Below is a small trained network, with its code and all its weights. Each question gives an input and a target symbol and asks what happens when units are switched off, that is, made to give their printed mean instead of their output.

import numpy as np


def w(rows, s, z=0):
    codes = np.array(rows[::2]) - 128.0
    scale = np.full(codes.shape[1], s)
    scale[-1] = z or s
    return codes * scale


def norm(h):
    return h / np.sqrt((h * h).mean(-1, keepdims=True) + 1e-5)


def f(y):
    return np.maximum(y, 0)


def softmax(a):
    e = np.exp(a - a.max(-1, keepdims=True))
    return e / e.sum(-1, keepdims=True)


def log_softmax(a):
    a = a - a.max(-1, keepdims=True)
    return a - np.log(np.exp(a).sum(-1, keepdims=True))


def net(x, mask):
    ids = ['ΠΨβδζμω'.index(c) for c in x.split()]
    T = len(ids)
    res = E[ids] + P[:T]
    r = norm(res)
    for j in range(3):
        rows = slice(3 * j, 3 * j + 3)
        q, k, v = (r @ M[0][rows].T for M in (Q, K, V))
        z = softmax(np.where(np.tri(T) > 0, q @ k.T / 3**0.5, -1e9)) @ v
        o = O[0][rows]
        res = res + np.where(mask[j], z, o[:, -1]) @ o[:, :-1]
    y = f(norm(res) @ A[0][:, :-1].T + A[0][:, -1])
    res = res + np.where(mask[3:15], y, B[0][:, -1]) @ B[0][:, :-1]
    return log_softmax(norm(res)[-1] @ U[:, :-1].T + U[:, -1])


Q, K, V, O, A, B = {}, {}, {}, {}, {}, {}
E = w([
[233,115,161],'Π',
[132,50,129],'Ψ',
[135,160,238],'β',
[98,177,202],'δ',
[53,76,5],'ζ',
[164,57,108],'μ',
[159,181,127],'ω',
],0.013)
P = w([
[127,134,5],'0',
[46,107,12],'1',
[79,149,40],'2',
[94,171,74],'3',
[98,143,58],'4',
[100,153,81],'5',
[108,128,80],'6',
[97,146,83],'7',
[96,124,76],'8',
[98,149,72],'9',
[100,132,86],'10',
[100,133,52],'11',
[80,145,76],'12',
[84,162,50],'13',
],0.0032)
Q[0] = w([
[129,160,182],'H0',
[126,180,146],'H0',
[201,10,123],'H0',
[161,76,96],'H1',
[139,72,140],'H1',
[124,176,131],'H1',
[32,117,127],'H2',
[47,123,129],'H2',
[168,155,110],'H2',
],0.011)
K[0] = w([
[189,165,171],'H0',
[253,193,167],'H0',
[95,125,63],'H0',
[169,138,117],'H1',
[156,125,157],'H1',
[146,177,115],'H1',
[158,151,89],'H2',
[128,135,101],'H2',
[123,76,162],'H2',
],0.012)
V[0] = w([
[152,167,159],'H0',
[212,102,117],'H0',
[178,74,60],'H0',
[190,128,124],'H1',
[216,94,100],'H1',
[193,58,156],'H1',
[179,106,43],'H2',
[185,111,246],'H2',
[254,198,127],'H2',
],0.0092)
O[0] = w([
[56,175,9,97],'H0',
[23,197,143,220],'H0',
[148,189,253,247],'H0',
[74,161,213,206],'H1',
[255,80,245,254],'H1',
[82,142,213,235],'H1',
[207,9,14,189],'H2',
[116,171,251,194],'H2',
[213,175,52,212],'H2',
],0.0045,0.0048)
A[0] = w([
[115,110,20,76],'N0',
[98,116,194,232],'N1',
[205,124,137,187],'N2',
[125,176,134,122],'N3',
[125,137,77,138],'N4',
[108,131,160,47],'N5',
[120,242,118,33],'N6',
[9,60,169,73],'N7',
[168,192,166,46],'N8',
[75,50,62,4],'N9',
[72,89,124,18],'N10',
[139,118,150,100],'N11',
],0.011,0.0018)
B[0] = w([
[104,115,200,162],'N0',
[41,190,97,245],'N1',
[68,144,170,254],'N2',
[114,166,65,174],'N3',
[83,70,137,147],'N4',
[116,147,149,148],'N5',
[154,81,95,208],'N6',
[101,98,112,161],'N7',
[147,145,94,242],'N8',
[254,147,166,156],'N9',
[136,140,135,138],'N10',
[97,128,104,174],'N11',
],0.0069,0.0055)
U = w([
[254,204,170,197],'Π',
[93,84,160,189],'Ψ',
[106,185,134,3],'β',
[92,153,93,142],'δ',
[228,71,90,131],'ζ',
[167,116,152,58],'μ',
[230,153,54,218],'ω',
],0.0096,0.004)

Each question gives the input, a string of symbols that net reads in full, and the target symbol t.
The units are the heads (3 rows each of Q, K, V and O) and the neurons (one row each of A and B). Each row of codes is followed by its name. A weight is (code - 128) times the scale printed after its matrix; where a second scale follows, it is the last column's (O, A, B and U).
mask holds one flag per unit, heads first, then neurons. A switched-off unit (its flag False) gives its mean, the last column of its rows in O or B, instead of its output. The means were averaged over made-up inputs and are rounded, as every weight is.
A unit's drop is (log p(t) with every unit on - log p(t) with that unit switched off) / (log p(t) with every unit on - log p(t) with every unit switched off).
The circuit of an input: a set's keep is (log p(t) with only the set's units on - log p(t) with every unit switched off) / (log p(t) with every unit on - log p(t) with every unit switched off). Starting from the 12 units with the biggest drops (on a tie, the unit counted first), units are removed one at a time, each time the one whose removal leaves the highest keep (on an exact tie, the one counted first), for as long as the keep stays at least 0.8.
circuit, biggest first: the units of the circuit, biggest drop first
top k neurons: the k neurons with the biggest drops, biggest first
heads that matter: for each layer, one digit per head in row order, 1 if its drop is at least 0.15 and else 0, layers parted by /
drop of u: that unit's drop, to one decimal
input Ψ δ β, target δ: circuit, biggest first : H0; H1
input ζ ζ ζ Π Ψ μ δ, target δ: circuit, biggest first : H1; H2; H0
input μ ω Ψ ω, target Ψ: top 3 neurons : N4; N0; N8
input Ψ ζ ω, target ζ: heads that matter : 111
input Π ω δ Π Π Π Π ζ, target ζ: heads that matter : 000
input Π ω Π Π Π β Π Π β Π Π μ, target Π: circuit, biggest first : H2
input Ψ Π ω ζ μ ζ μ Π μ Π ζ Ψ δ ζ, target ζ: top 2 neurons : N9; N2
input ω Ψ Ψ δ Ψ ω Ψ Ψ ω, target Ψ: heads that matter : 111
input ω β ω Π Π ω ω ζ δ Π ω, target ω: heads that matter : 110
input Ψ ζ δ, target ζ: top 3 neurons : N9; N1; N2
input Ψ Ψ ζ ω Π Ψ ζ Π ω ω, target ω: top 3 neurons : N6; N1; N2
input Π μ Π Π Π Π Π μ, target Π: drop of H2 : 0.3
input ζ Ψ ζ ζ δ, target ζ: drop of N9 : 0.4
